Below is a small trained network, with its code and all its weights. Each question gives an input and a class and asks what happens when units are switched off, that is, made to give their printed mean instead of their output.

import numpy as np


def w(rows, s, z=0):
    codes = np.array(rows[::2]) - 128.0
    scale = np.full(codes.shape[1], s)
    scale[-1] = z or s
    return codes * scale


def norm(h):
    return h / np.sqrt((h * h).mean(-1, keepdims=True) + 1e-5)


def f(y):
    return np.maximum(y, 0)


def log_softmax(a):
    a = a - a.max(-1, keepdims=True)
    return a - np.log(np.exp(a).sum(-1, keepdims=True))


def net(x, mask):
    res = np.array(x, float).reshape(1, 8) / 4 @ E
    u = 0
    for l in range(3):
        y = f(norm(res) @ A[l][:, :-1].T + A[l][:, -1])
        res = res + np.where(mask[u : u + 7], y, B[l][:, -1]) @ B[l][:, :-1]
        u += 7
    return log_softmax(norm(res)[-1] @ U[:, :-1].T + U[:, -1])


A, B = {}, {}
E = w([
[82,161,224,89,172,148,62],'x0',
[173,119,103,139,82,161,80],'x1',
[206,149,79,133,154,83,44],'x2',
[111,104,82,3,135,100,176],'x3',
[162,121,79,127,98,210,139],'x4',
[181,150,170,169,78,82,148],'x5',
[30,65,103,139,107,143,131],'x6',
[160,182,160,224,143,203,201],'x7',
],0.0078)
A[0] = w([
[148,96,131,169,94,139,142,101],'L0N1',
[92,128,169,91,154,42,56,10],'L0N2',
[107,160,179,202,124,160,155,125],'L0N3',
[102,108,97,107,154,128,157,28],'L0N4',
[131,182,209,176,172,136,137,30],'L0N5',
[91,123,125,254,64,126,132,25],'L0N6',
[247,190,134,155,134,135,150,6],'L0N7',
],0.013,0.0016)
B[0] = w([
[153,111,112,147,118,140,85,182],'L0N1',
[105,104,144,99,119,37,102,235],'L0N2',
[134,123,149,117,245,160,145,234],'L0N3',
[170,138,97,84,121,183,98,177],'L0N4',
[96,183,183,93,108,154,202,233],'L0N5',
[139,8,133,167,173,151,106,239],'L0N6',
[196,171,102,159,20,89,137,255],'L0N7',
],0.013,0.0069)
A[1] = w([
[86,175,150,146,140,178,141,3],'L1N1',
[92,147,107,86,118,142,111,94],'L1N2',
[84,89,6,7,92,156,147,175],'L1N3',
[118,148,144,86,144,89,68,5],'L1N4',
[103,109,39,117,148,167,141,65],'L1N5',
[179,193,136,187,133,89,100,24],'L1N6',
[86,137,131,109,123,49,72,55],'L1N7',
],0.016,0.0014)
B[1] = w([
[136,154,95,85,211,132,114,158],'L1N1',
[117,106,112,170,110,61,163,160],'L1N2',
[5,167,100,154,14,170,148,251],'L1N3',
[137,85,158,88,178,72,116,184],'L1N4',
[77,98,158,182,83,110,153,181],'L1N5',
[165,164,65,111,74,157,164,184],'L1N6',
[145,95,131,42,196,96,41,203],'L1N7',
],0.014,0.012)
A[2] = w([
[134,94,95,156,85,81,94,86],'L2N1',
[213,173,123,160,83,81,132,72],'L2N2',
[127,211,190,112,223,133,154,5],'L2N3',
[144,93,135,120,140,67,171,111],'L2N4',
[98,99,153,26,131,8,52,97],'L2N5',
[200,196,118,167,96,131,80,88],'L2N6',
[174,120,146,104,161,66,85,19],'L2N7',
],0.013,0.0019)
B[2] = w([
[105,182,193,101,163,127,177,177],'L2N1',
[229,145,63,119,124,156,63,192],'L2N2',
[90,238,155,116,138,161,165,180],'L2N3',
[146,132,158,131,77,187,8,154],'L2N4',
[134,100,128,73,210,3,30,254],'L2N5',
[207,98,157,110,81,68,177,180],'L2N6',
[98,81,97,145,59,125,154,172],'L2N7',
],0.013,0.012)
U = w([
[100,94,121,51,161,16,67,198],'0',
[145,8,130,202,176,159,140,2],'1',
[125,192,175,107,225,157,190,66],'2',
[251,134,87,124,82,99,142,212],'3',
[33,110,85,141,52,121,157,122],'4',
],0.014,0.0022)

Each question gives the input, the list of numbers given to net, and the class t.
The units are the neurons (one row each of A and B). Each row of codes is followed by its name. A weight is (code - 128) times the scale printed after its matrix; where a second scale follows, it is the last column's (A, B and U).
mask holds one flag per neuron, layer by layer. A switched-off neuron (its flag False) gives its mean, the last column of its row in B, instead of its output. The means were averaged over made-up inputs and are rounded, as every weight is.
A unit's drop is (log p(t) with every unit on - log p(t) with that unit switched off) / (log p(t) with every unit on - log p(t) with every unit switched off).
The circuit of an input: a set's keep is (log p(t) with only the set's units on - log p(t) with every unit switched off) / (log p(t) with every unit on - log p(t) with every unit switched off). Starting from the 12 units with the biggest drops (on a tie, the unit counted first), units are removed one at a time, each time the one whose removal leaves the highest keep (on an exact tie, the one counted first), for as long as the keep stays at least 0.8.
units of the circuit, in order: the units of the circuit, biggest drop first
most important unit: the unit with the biggest drop
top k neurons: the k neurons with the biggest drops, biggest first
top k neurons in layer l: the k neurons of layer l with the biggest drops, biggest first
drop when u is switched off: that unit's drop, to one decimal
input [-2,5,1,2,-7,-3,8,5], class 1: most important unit -> L0N6
input [8,-6,-6,-4,3,-2,0,-3], class 2: units of the circuit, in order -> [L0N5; L2N3; L1N1]
input [6,7,-3,3,-1,0,-4,7], class 2: top 2 neurons -> [L0N5; L0N3]
input [2,-5,1,0,7,4,4,3], class 2: top 2 neurons in layer 0 -> [L0N3; L0N5]
input [4,0,4,-2,3,4,3,1], class 3: top 2 neurons -> [L0N7; L1N3]
input [-2,3,1,-8,8,-7,0,7], class 1: top 2 neurons -> [L0N6; L0N3]
input [-4,5,7,-3,5,-4,5,1], class 1: top 2 neurons in layer 2 -> [L2N3; L2N7]
input [-7,2,6,-7,5,8,8,4], class 1: top 2 neurons -> [L0N6; L0N3]
input [-8,0,-7,-5,-2,-1,5,-4], class 1: top 2 neurons -> [L0N6; L1N3]
input [-3,-6,5,-2,8,-2,-5,-7], class 3: top 2 neurons -> [L0N2; L1N6]
input [1,5,-7,-7,-5,8,-4,-1], class 2: top 2 neurons -> [L0N3; L0N5]
input [3,0,1,7,4,5,8,7], class 4: top 2 neurons in layer 0 -> [L0N4; L0N5]
input [1,0,-5,3,-6,6,-8,3], class 3: top 3 neurons -> [L0N7; L2N2; L1N6]
input [-4,-6,-1,-3,-3,8,3,4], class 1: units of the circuit, in order -> [L0N6]
input [-6,-8,0,5,-5,6,8,5], class 1: top 2 neurons -> [L0N6; L1N3]
input [1,6,7,-5,-2,-5,7,8], class 1: drop when L0N6 is switched off -> 0.9
input [0,6,-5,-8,-7,-4,-2,0], class 2: drop when L0N5 is switched off -> 0.2
input [-2,-3,1,-1,-3,-4,-5,3], class 3: drop when L0N7 is switched off -> 1.2
input [5,-6,-3,-7,0,-6,-6,-2], class 2: top 2 neurons in layer 0 -> [L0N5; L0N3]
input [-5,-6,-5,-8,4,-8,-7,1], class 2: units of the circuit, in order -> [L0N3]
